Here is a tiny trained network, its code and every weight. The questions are about switching its units off for an input and a target symbol, where a switched-off unit gives its printed mean instead of its output.

import numpy as np


def w(rows, s, z=0):
    codes = np.array(rows[::2]) - 128.0
    scale = np.full(codes.shape[1], s)
    scale[-1] = z or s
    return codes * scale


def norm(h):
    return h / np.sqrt((h * h).mean(-1, keepdims=True) + 1e-5)


def f(y):
    return y / 2 * (1 + np.tanh(0.7978845608 * (y + 0.044715 * y**3)))


def softmax(a):
    e = np.exp(a - a.max(-1, keepdims=True))
    return e / e.sum(-1, keepdims=True)


def log_softmax(a):
    a = a - a.max(-1, keepdims=True)
    return a - np.log(np.exp(a).sum(-1, keepdims=True))


def net(x, mask):
    ids = ['βδεζηθλμξστφψ'.index(c) for c in x.split()]
    T = len(ids)
    res = E[ids] + P[:T]
    r = norm(res)
    for j in range(3):
        rows = slice(3 * j, 3 * j + 3)
        q, k, v = (r @ M[0][rows].T for M in (Q, K, V))
        z = softmax(np.where(np.tri(T) > 0, q @ k.T / 3**0.5, -1e9)) @ v
        o = O[0][rows]
        res = res + np.where(mask[j], z, o[:, -1]) @ o[:, :-1]
    y = f(norm(res) @ A[0][:, :-1].T + A[0][:, -1])
    res = res + np.where(mask[3:15], y, B[0][:, -1]) @ B[0][:, :-1]
    return log_softmax(norm(res)[-1] @ U[:, :-1].T + U[:, -1])


Q, K, V, O, A, B = {}, {}, {}, {}, {}, {}
E = w([
[140,125,122,121],'β',
[135,94,92,123],'δ',
[122,104,127,140],'ε',
[109,115,103,110],'ζ',
[254,137,151,114],'η',
[126,139,108,116],'θ',
[89,102,119,167],'λ',
[101,122,127,117],'μ',
[131,95,168,94],'ξ',
[125,146,90,100],'σ',
[127,144,123,141],'τ',
[130,79,151,173],'φ',
[160,181,150,143],'ψ',
],0.023)
P = w([
[245,252,157,187],'0',
[230,192,129,194],'1',
[230,165,125,191],'2',
[212,150,126,175],'3',
[211,135,122,176],'4',
[211,125,125,163],'5',
[199,116,125,152],'6',
[200,112,132,145],'7',
[212,108,133,141],'8',
[206,92,133,135],'9',
[211,88,131,120],'10',
[198,104,123,132],'11',
],0.0023)
Q[0] = w([
[133,107,92,70],'h0',
[128,90,126,11],'h0',
[129,110,171,152],'h0',
[136,50,31,83],'h1',
[72,139,108,149],'h1',
[106,218,233,148],'h1',
[56,24,170,136],'h2',
[82,94,132,83],'h2',
[176,154,81,118],'h2',
],0.012)
K[0] = w([
[117,92,164,102],'h0',
[143,128,188,88],'h0',
[141,150,102,123],'h0',
[149,9,163,23],'h1',
[92,102,152,142],'h1',
[113,177,121,212],'h1',
[75,72,134,111],'h2',
[101,115,139,107],'h2',
[164,158,132,141],'h2',
],0.015)
V[0] = w([
[143,109,117,131],'h0',
[98,141,59,233],'h0',
[205,142,122,114],'h0',
[2,142,105,159],'h1',
[144,121,172,92],'h1',
[141,68,38,119],'h1',
[118,119,128,75],'h2',
[154,140,71,121],'h2',
[162,177,133,152],'h2',
],0.0064)
O[0] = w([
[153,117,117,143,154],'h0',
[113,59,166,239,158],'h0',
[199,126,133,104,183],'h0',
[51,56,144,21,5],'h1',
[161,245,87,103,121],'h1',
[162,2,86,230,242],'h1',
[145,124,149,90,96],'h2',
[62,108,86,143,187],'h2',
[35,148,131,162,170],'h2',
],0.0042,0.002)
A[0] = w([
[113,106,107,128,49],'n0',
[92,76,197,141,168],'n1',
[157,123,150,98,70],'n2',
[55,124,167,176,73],'n3',
[165,214,138,78,119],'n4',
[254,62,222,142,252],'n5',
[85,59,31,78,217],'n6',
[153,218,143,96,131],'n7',
[199,149,135,136,95],'n8',
[212,117,100,116,94],'n9',
[63,92,161,114,194],'n10',
[73,177,48,202,130],'n11',
],0.0076,0.0036)
B[0] = w([
[130,111,141,141,117],'n0',
[129,211,178,81,160],'n1',
[93,111,95,125,118],'n2',
[60,159,109,123,132],'n3',
[99,41,176,149,156],'n4',
[65,218,106,75,254],'n5',
[147,136,255,154,210],'n6',
[111,3,168,140,153],'n7',
[101,126,87,173,145],'n8',
[118,170,143,192,154],'n9',
[132,207,146,105,152],'n10',
[73,103,97,46,183],'n11',
],0.0054,0.0062)
U = w([
[158,203,42,176,141],'β',
[206,59,108,221,134],'δ',
[81,187,113,121,34],'ε',
[185,47,232,134,95],'ζ',
[251,162,108,129,253],'η',
[101,90,60,79,91],'θ',
[61,106,173,193,142],'λ',
[126,176,221,38,229],'μ',
[157,173,103,40,165],'ξ',
[169,81,131,79,94],'σ',
[34,166,110,145,134],'τ',
[147,177,165,154,28],'φ',
[211,165,144,120,76],'ψ',
],0.011,0.0032)

Each question gives the input, a string of symbols that net reads in full, and the target symbol t.
The units are the heads (3 rows each of Q, K, V and O) and the neurons (one row each of A and B). Each row of codes is followed by its name. A weight is (code - 128) times the scale printed after its matrix; where a second scale follows, it is the last column's (O, A, B and U).
mask holds one flag per unit, heads first, then neurons. A switched-off unit (its flag False) gives its mean, the last column of its rows in O or B, instead of its output. The means were averaged over made-up inputs and are rounded, as every weight is.
A unit's drop is (log p(t) with every unit on - log p(t) with that unit switched off) / (log p(t) with every unit on - log p(t) with every unit switched off).
The circuit of an input: a set's keep is (log p(t) with only the set's units on - log p(t) with every unit switched off) / (log p(t) with every unit on - log p(t) with every unit switched off). Starting from the 12 units with the biggest drops (on a tie, the unit counted first), units are removed one at a time, each time the one whose removal leaves the highest keep (on an exact tie, the one counted first), for as long as the keep stays at least 0.8.
units of the circuit, in order: the units of the circuit, biggest drop first
unit that matters most: the unit with the biggest drop
k most important neurons: the k neurons with the biggest drops, biggest first
drop of u: that unit's drop, to one decimal
input ε θ δ μ, target μ: units of the circuit, in order : [h2]
input τ β θ ε, target β: 2 most important neurons : [n5, n6]
input θ ζ ζ θ, target ζ: units of the circuit, in order : [h1, n6]
input δ ζ φ λ μ ε θ μ ε, target μ: units of the circuit, in order : [n5, h2]
input ε θ ψ λ ψ μ φ θ, target μ: units of the circuit, in order : [h1, n6]
input θ β δ σ θ λ η η θ δ σ, target δ: units of the circuit, in order : [n5, h1]
input φ ε φ ζ σ, target ζ: units of the circuit, in order : [n6, n5, h1]
input θ ξ λ φ ε, target β: units of the circuit, in order : [h1, n6]
input σ λ θ, target λ: units of the circuit, in order : [h1, h0]
input ψ σ λ μ τ, target τ: 3 most important neurons : [n11, n6, n5]
input η λ η φ μ ξ θ, target θ: 4 most important neurons : [n7, n4, n5, n6]
input η σ μ ζ τ, target τ: 3 most important neurons : [n11, n5, n6]
input ζ θ λ δ ε δ ψ ε, target δ: 2 most important neurons : [n11, n4]
input δ β σ θ ε β η β θ, target β: units of the circuit, in order : [h1]
input φ λ η θ θ ζ ξ φ η μ θ β, target δ: 3 most important neurons : [n7, n4, n5]
input θ μ τ μ σ ε δ θ, target λ: 2 most important neurons : [n6, n5]
input β φ ε φ δ β δ θ ψ ε μ σ, target μ: drop of n10 : -0.1
input δ φ ψ λ μ θ θ ζ, target ζ: drop of n2 : 0.0
input ξ φ λ φ ψ θ φ μ η θ, target θ: drop of h2 : 0.3
input δ σ ξ θ τ δ, target η: drop of n10 : -0.1
input δ φ ζ η ζ η μ ζ θ, target ζ: unit that matters most : n6
